Here is a tiny trained network, its code and every weight. The questions are about switching its units off for an input and a class, where a switched-off unit gives its printed mean instead of its output.

import numpy as np


def w(rows, s, z=0):
    codes = np.array(rows[::2]) - 128.0
    scale = np.full(codes.shape[1], s)
    scale[-1] = z or s
    return codes * scale


def norm(h):
    return h / np.sqrt((h * h).mean(-1, keepdims=True) + 1e-5)


def f(y):
    return np.maximum(y, 0)


def log_softmax(a):
    a = a - a.max(-1, keepdims=True)
    return a - np.log(np.exp(a).sum(-1, keepdims=True))


def net(x, mask):
    res = np.array(x, float).reshape(1, 4) / 4 @ E
    u = 0
    for l in range(4):
        y = f(norm(res) @ A[l][:, :-1].T + A[l][:, -1])
        res = res + np.where(mask[u : u + 4], y, B[l][:, -1]) @ B[l][:, :-1]
        u += 4
    return log_softmax(norm(res)[-1] @ U[:, :-1].T + U[:, -1])


A, B = {}, {}
E = w([
[77,198,118,202,88,106,172,108],'x0',
[108,105,210,147,113,121,82,69],'x1',
[196,151,178,92,72,120,183,105],'x2',
[134,90,174,153,162,254,171,137],'x3',
],0.0029)
A[0] = w([
[92,125,118,129,113,2,149,138,172],'0.n0',
[174,40,156,41,172,134,39,139,5],'0.n1',
[172,92,203,149,151,89,101,97,76],'0.n2',
[192,125,91,63,191,134,120,207,65],'0.n3',
],0.0032,0.0025)
B[0] = w([
[65,69,205,116,138,235,208,185,254],'0.n0',
[155,98,127,253,50,36,161,175,218],'0.n1',
[171,170,108,115,202,133,133,54,174],'0.n2',
[130,121,99,200,131,74,209,55,195],'0.n3',
],0.0042,0.0022)
A[1] = w([
[167,145,71,84,126,148,172,130,119],'1.n0',
[73,144,100,38,81,2,97,126,163],'1.n1',
[139,140,169,108,94,136,83,67,17],'1.n2',
[93,119,78,117,179,164,54,135,1],'1.n3',
],0.0052,0.00089)
B[1] = w([
[49,154,77,67,158,86,78,112,247],'1.n0',
[167,110,164,162,189,254,145,131,253],'1.n1',
[64,149,78,95,152,100,102,108,184],'1.n2',
[140,213,161,78,45,87,75,143,198],'1.n3',
],0.0059,0.002)
A[2] = w([
[224,168,168,4,80,109,183,75,38],'2.n0',
[174,133,171,150,188,192,131,167,59],'2.n1',
[95,98,101,195,150,93,47,206,6],'2.n2',
[207,22,125,53,142,87,91,167,57],'2.n3',
],0.0041,0.0017)
B[2] = w([
[63,153,151,119,50,116,23,194,253],'2.n0',
[156,126,135,93,101,189,156,138,228],'2.n1',
[138,177,210,75,49,119,86,140,209],'2.n2',
[199,131,103,253,106,110,159,83,229],'2.n3',
],0.0059,0.0021)
A[3] = w([
[41,177,152,212,99,96,215,95,8],'3.n0',
[96,124,150,48,128,217,169,145,152],'3.n1',
[85,98,194,108,135,131,130,4,103],'3.n2',
[142,60,225,143,192,55,53,4,49],'3.n3',
],0.0042,0.0014)
B[3] = w([
[245,48,110,184,95,91,110,96,227],'3.n0',
[139,94,181,82,195,129,92,75,251],'3.n1',
[132,168,71,62,200,111,140,215,188],'3.n2',
[79,133,2,102,149,94,223,145,196],'3.n3',
],0.0051,0.0032)
U = w([
[238,93,113,253,63,90,162,102,230],'0',
[146,112,206,57,184,252,134,122,121],'1',
[64,212,191,78,19,93,10,164,148],'2',
[60,160,10,60,176,75,186,140,1],'3',
],0.0071,0.00059)

Each question gives the input, the list of numbers given to net, and the class t.
The units are the neurons (one row each of A and B). Each row of codes is followed by its name. A weight is (code - 128) times the scale printed after its matrix; where a second scale follows, it is the last column's (A, B and U).
mask holds one flag per neuron, layer by layer. A switched-off neuron (its flag False) gives its mean, the last column of its row in B, instead of its output. The means were averaged over made-up inputs and are rounded, as every weight is.
A unit's drop is (log p(t) with every unit on - log p(t) with that unit switched off) / (log p(t) with every unit on - log p(t) with every unit switched off).
The circuit of an input: a set's keep is (log p(t) with only the set's units on - log p(t) with every unit switched off) / (log p(t) with every unit on - log p(t) with every unit switched off). Starting from the 12 units with the biggest drops (on a tie, the unit counted first), units are removed one at a time, each time the one whose removal leaves the highest keep (on an exact tie, the one counted first), for as long as the keep stays at least 0.8.
units of the circuit, in order: the units of the circuit, biggest drop first
top k neurons: the k neurons with the biggest drops, biggest first
k most important neurons of layer l: the k neurons of layer l with the biggest drops, biggest first
input [-2,5,6,-8], class 1: units of the circuit, in order : (1.n1)
input [-7,3,-7,-4], class 0: top 2 neurons : (2.n3 0.n1)
input [4,7,-6,-6], class 3: top 4 neurons : (2.n0 3.n3 3.n2 2.n1)
input [-3,6,4,4], class 3: top 2 neurons : (1.n2 3.n3)
input [0,2,-1,1], class 3: top 2 neurons : (0.n0 1.n2)
input [3,-6,6,5], class 2: units of the circuit, in order : (2.n0 1.n1 1.n0)
input [4,8,-6,-7], class 3: units of the circuit, in order : (3.n3 2.n0)
input [-5,-5,-1,-4], class 0: 3 most important neurons of layer 0 : (0.n1 0.n3 0.n2)
input [-2,7,-1,5], class 3: 2 most important neurons of layer 1 : (1.n1 1.n2)
input [-5,5,6,5], class 2: top 2 neurons : (2.n0 1.n1)
input [0,-4,8,-5], class 2: top 2 neurons : (2.n0 1.n0)
input [-3,-7,1,4], class 3: units of the circuit, in order : (1.n0 0.n3)
input [7,0,-6,-8], class 1: top 4 neurons : (1.n1 0.n1 2.n3 0.n3)
input [8,-7,-3,-2], class 0: units of the circuit, in order : (3.n0)
input [0,-4,-6,-5], class 2: top 3 neurons : (1.n3 0.n0 2.n2)
input [-6,0,8,2], class 2: top 2 neurons : (2.n0 3.n0)
input [-7,7,1,0], class 0: top 2 neurons : (0.n1 2.n3)
input [2,-6,-8,-5], class 2: top 2 neurons : (1.n3 2.n2)
input [6,-2,-6,5], class 0: 2 most important neurons of layer 1 : (1.n1 1.n0)
input [3,-6,4,2], class 3: units of the circuit, in order : (1.n0)
input [1,-6,3,5], class 3: top 2 neurons : (1.n0 0.n0)
input [-5,-6,-4,5], class 3: 2 most important neurons of layer 1 : (1.n1 1.n0)
input [5,8,4,4], class 3: 2 most important neurons of layer 3 : (3.n2 3.n3)
